Below are the code and all the weights of a small trained network. Each question names an input and a class and asks about switching units off, where a switched-off unit gives its printed mean instead of its output.

import numpy as np


def w(rows, s, z=0):
    codes = np.array(rows[::2]) - 128.0
    scale = np.full(codes.shape[1], s)
    scale[-1] = z or s
    return codes * scale


def f(y):
    return np.maximum(y, 0)


def log_softmax(a):
    a = a - a.max(-1, keepdims=True)
    return a - np.log(np.exp(a).sum(-1, keepdims=True))


def net(x, mask):
    res = np.array(x, float).reshape(1, 4) / 4 @ E
    y = f(res @ A[0][:, :-1].T + A[0][:, -1])
    res = res + np.where(mask, y, B[0][:, -1]) @ B[0][:, :-1]
    return log_softmax(res[-1] @ U[:, :-1].T + U[:, -1])


A, B = {}, {}
E = w([
[184,116,139,106,254,84,106,136,64,102],'x0',
[27,172,106,144,159,133,97,129,146,120],'x1',
[99,161,132,141,145,101,138,40,110,2],'x2',
[138,82,79,157,177,221,67,76,184,165],'x3',
],0.012)
A[0] = w([
[147,58,89,138,186,144,77,104,171,171,179],'N0',
[96,199,139,111,98,106,117,167,106,107,147],'N1',
[93,138,113,181,126,136,119,109,120,55,166],'N2',
[221,101,173,63,90,123,143,115,101,140,101],'N3',
[97,157,134,137,27,189,129,127,182,204,161],'N4',
[7,146,108,138,123,104,105,102,108,41,187],'N5',
[126,105,94,205,121,158,124,92,183,84,83],'N6',
[151,129,97,128,133,148,113,54,127,84,183],'N7',
[156,172,171,168,167,89,113,93,85,78,253],'N8',
[144,115,121,124,225,152,71,128,89,109,76],'N9',
[109,167,105,135,145,95,163,106,85,7,224],'N10',
[128,107,111,146,215,119,77,103,125,134,163],'N11',
[159,100,115,142,119,173,119,152,121,192,102],'N12',
[198,108,181,143,162,134,128,206,83,166,150],'N13',
],0.012,0.0034)
B[0] = w([
[229,50,131,151,173,122,136,129,120,149,217],'N0',
[109,122,171,138,93,75,91,128,101,91,190],'N1',
[164,116,204,99,95,141,143,130,103,89,196],'N2',
[138,92,144,149,110,63,60,187,64,27,194],'N3',
[96,30,136,210,155,101,150,156,254,181,250],'N4',
[135,113,212,19,114,101,91,136,63,108,241],'N5',
[141,168,133,36,174,184,118,62,117,119,188],'N6',
[138,133,201,52,131,179,150,114,132,116,187],'N7',
[80,65,200,98,117,154,130,115,242,138,210],'N8',
[63,106,144,146,132,187,139,74,220,223,195],'N9',
[141,91,216,132,122,119,138,64,183,70,246],'N10',
[117,136,126,132,191,215,138,120,180,209,194],'N11',
[164,132,129,214,163,131,140,107,111,150,196],'N12',
[176,116,40,136,116,126,135,87,59,92,206],'N13',
],0.01,0.017)
U = w([
[117,177,91,128,123,123,160,95,136,113,2],'0',
[45,126,146,130,94,126,131,158,180,177,176],'1',
[163,159,41,110,126,90,103,144,8,109,20],'2',
[149,91,156,163,108,56,121,126,112,97,140],'3',
[139,111,111,156,176,163,130,95,163,177,201],'4',
[136,138,194,42,133,137,110,89,106,92,178],'5',
],0.013,0.003)

Each question gives the input, the list of numbers given to net, and the class t.
The units are the neurons (one row each of A and B). Each row of codes is followed by its name. A weight is (code - 128) times the scale printed after its matrix; where a second scale follows, it is the last column's (A, B and U).
mask holds one flag per neuron, in row order. A switched-off neuron (its flag False) gives its mean, the last column of its row in B, instead of its output. The means were averaged over made-up inputs and are rounded, as every weight is.
A unit's drop is (log p(t) with every unit on - log p(t) with that unit switched off) / (log p(t) with every unit on - log p(t) with every unit switched off).
The circuit of an input: a set's keep is (log p(t) with only the set's units on - log p(t) with every unit switched off) / (log p(t) with every unit on - log p(t) with every unit switched off). Starting from the 12 units with the biggest drops (on a tie, the unit counted first), units are removed one at a time, each time the one whose removal leaves the highest keep (on an exact tie, the one counted first), for as long as the keep stays at least 0.8.
units of the circuit, in order: the units of the circuit, biggest drop first
most important unit: the unit with the biggest drop
top k neurons: the k neurons with the biggest drops, biggest first
drop of u: that unit's drop, to one decimal
input [-6,-7,4,5], class 4: most important unit : N5
input [1,-3,1,2], class 4: top 2 neurons : N5; N2
input [6,-6,-8,3], class 2: top 4 neurons : N13; N3; N4; N8
input [1,-8,2,-3], class 3: top 2 neurons : N3; N5
input [7,-3,-6,0], class 2: top 2 neurons : N13; N4
input [-4,7,1,4], class 5: top 2 neurons : N5; N6
input [-8,-6,-6,-3], class 3: top 2 neurons : N3; N9
input [-6,6,3,8], class 5: top 4 neurons : N5; N6; N2; N7
input [8,-2,1,-1], class 4: top 3 neurons : N5; N9; N11
input [-5,-4,3,-6], class 3: top 2 neurons : N6; N7
input [8,-5,-6,2], class 4: top 2 neurons : N9; N11
input [-3,-7,-8,-4], class 3: top 2 neurons : N4; N3
input [0,3,-5,-6], class 3: drop of N9 : 0.3
input [0,-7,2,1], class 3: units of the circuit, in order : N3
input [3,-2,-3,1], class 2: drop of N10 : 0.2
input [2,-5,0,4], class 4: drop of N3 : 0.0
